Below are the code and all the weights of a small trained network. Each question names an input and a class and asks about switching units off, where a switched-off unit gives its printed mean instead of its output.

import numpy as np


def w(rows, s, z=0):
    codes = np.array(rows[::2]) - 128.0
    scale = np.full(codes.shape[1], s)
    scale[-1] = z or s
    return codes * scale


def f(y):
    return y / 2 * (1 + np.tanh(0.7978845608 * (y + 0.044715 * y**3)))


def log_softmax(a):
    a = a - a.max(-1, keepdims=True)
    return a - np.log(np.exp(a).sum(-1, keepdims=True))


def net(x, mask):
    res = np.array(x, float).reshape(1, 8) / 4 @ E
    y = f(res @ A[0][:, :-1].T + A[0][:, -1])
    res = res + np.where(mask, y, B[0][:, -1]) @ B[0][:, :-1]
    return log_softmax(res[-1] @ U[:, :-1].T + U[:, -1])


A, B = {}, {}
E = w([
[114,104,148,117,185,176,156,161,118,120,180],'x0',
[152,176,113,85,186,51,159,128,135,154,155],'x1',
[148,212,102,110,61,74,95,120,208,96,69],'x2',
[128,112,202,138,122,115,166,78,73,158,93],'x3',
[22,224,233,150,111,214,151,127,125,147,159],'x4',
[92,58,84,152,137,94,67,130,158,97,234],'x5',
[129,133,106,104,158,67,161,190,134,200,193],'x6',
[78,130,104,99,121,121,254,38,126,94,116],'x7',
],0.0075)
A[0] = w([
[123,120,30,125,102,56,111,165,161,144,178,193],'neuron 0',
[92,143,114,140,95,232,96,159,150,96,153,172],'neuron 1',
[119,127,126,127,118,111,191,115,135,127,132,3],'neuron 2',
[139,128,180,133,144,84,68,168,117,179,165,250],'neuron 3',
[134,121,91,143,70,73,26,100,145,93,86,182],'neuron 4',
[113,147,120,132,166,144,78,135,143,115,219,74],'neuron 5',
[133,89,123,148,111,159,24,151,110,146,119,89],'neuron 6',
[117,250,155,125,104,95,145,141,140,172,111,159],'neuron 7',
[96,128,154,136,126,144,136,139,123,132,178,52],'neuron 8',
],0.022,0.0032)
B[0] = w([
[210,125,52,129,145,55,107,135,146,99,93,251],'neuron 0',
[138,167,157,106,131,176,152,238,144,126,98,207],'neuron 1',
[162,114,112,140,125,220,118,120,91,137,108,160],'neuron 2',
[201,82,158,126,112,128,118,209,176,128,114,216],'neuron 3',
[161,174,206,114,82,104,149,65,241,133,125,241],'neuron 4',
[66,199,55,139,137,64,104,111,107,115,149,193],'neuron 5',
[181,70,133,134,163,204,129,144,48,178,155,214],'neuron 6',
[98,169,206,126,125,250,142,93,116,151,156,238],'neuron 7',
[102,146,156,125,110,58,98,142,169,120,131,165],'neuron 8',
],0.016,0.02)
U = w([
[27,84,144,151,122,209,173,78,1,155,168,93],'0',
[147,155,59,109,97,57,120,63,150,78,83,85],'1',
[156,162,176,87,105,178,129,155,142,164,113,194],'2',
[134,42,168,157,87,92,102,118,121,170,173,70],'3',
[55,177,105,112,126,79,96,179,121,100,145,75],'4',
[26,172,94,147,125,114,110,63,74,116,207,24],'5',
[188,93,41,116,170,96,88,182,90,120,81,253],'6',
],0.0076,0.0046)

Each question gives the input, the list of numbers given to net, and the class t.
The units are the neurons (one row each of A and B). Each row of codes is followed by its name. A weight is (code - 128) times the scale printed after its matrix; where a second scale follows, it is the last column's (A, B and U).
mask holds one flag per neuron, in row order. A switched-off neuron (its flag False) gives its mean, the last column of its row in B, instead of its output. The means were averaged over made-up inputs and are rounded, as every weight is.
A unit's drop is (log p(t) with every unit on - log p(t) with that unit switched off) / (log p(t) with every unit on - log p(t) with every unit switched off).
The circuit of an input: a set's keep is (log p(t) with only the set's units on - log p(t) with every unit switched off) / (log p(t) with every unit on - log p(t) with every unit switched off). Starting from all 9 units, units are removed one at a time, each time the one whose removal leaves the highest keep (on an exact tie, the one counted first), for as long as the keep stays at least 0.8.
circuit, biggest first: the units of the circuit, biggest drop first
k most important neurons: the k neurons with the biggest drops, biggest first
drop of u: that unit's drop, to one decimal
input [-8,0,-3,8,-6,8,0,-3], class 3: circuit, biggest first -> [neuron 4; neuron 6; neuron 1; neuron 7]
input [6,2,-5,6,6,1,8,-6], class 4: circuit, biggest first -> [neuron 5]
input [3,-7,-3,5,-7,6,-3,1], class 3: circuit, biggest first -> [neuron 7; neuron 1; neuron 0]
input [-4,3,-3,8,2,2,-2,-7], class 3: 3 most important neurons -> [neuron 0; neuron 1; neuron 7]
input [0,1,-1,-3,-2,7,-5,-7], class 6: 2 most important neurons -> [neuron 6; neuron 0]
input [-4,8,5,3,7,7,2,7], class 0: circuit, biggest first -> [neuron 7; neuron 4]
input [-4,-1,-6,7,-2,4,-8,-7], class 3: 3 most important neurons -> [neuron 7; neuron 1; neuron 6]
input [0,-3,8,-3,-5,2,-6,0], class 1: circuit, biggest first -> [neuron 4; neuron 7]
input [-6,-4,-7,7,0,6,1,4], class 0: 4 most important neurons -> [neuron 0; neuron 4; neuron 3; neuron 5]
input [6,8,-4,-4,0,5,8,-4], class 6: 3 most important neurons -> [neuron 3; neuron 0; neuron 4]
input [5,6,5,-1,-8,2,8,0], class 6: 2 most important neurons -> [neuron 0; neuron 3]
input [-6,8,4,-6,7,6,6,1], class 1: 2 most important neurons -> [neuron 0; neuron 5]
input [2,-4,2,4,-7,2,-1,1], class 1: circuit, biggest first -> [neuron 7; neuron 4]
input [-8,-7,-7,0,-4,1,-1,8], class 1: most important neuron -> [neuron 7]
input [7,7,0,4,-2,7,-5,6], class 1: 4 most important neurons -> [neuron 7; neuron 6; neuron 3; neuron 1]
input [6,-4,-5,8,-3,-2,7,3], class 3: 4 most important neurons -> [neuron 7; neuron 0; neuron 1; neuron 6]
input [-7,-7,-7,7,-3,-2,-4,3], class 0: 3 most important neurons -> [neuron 0; neuron 3; neuron 4]
input [0,-1,0,-5,7,8,8,6], class 4: drop of neuron 8 -> 0.1
input [0,-1,3,-2,-7,8,-6,3], class 1: drop of neuron 4 -> 0.5
input [5,4,4,-2,7,7,5,1], class 4: drop of neuron 8 -> 0.0
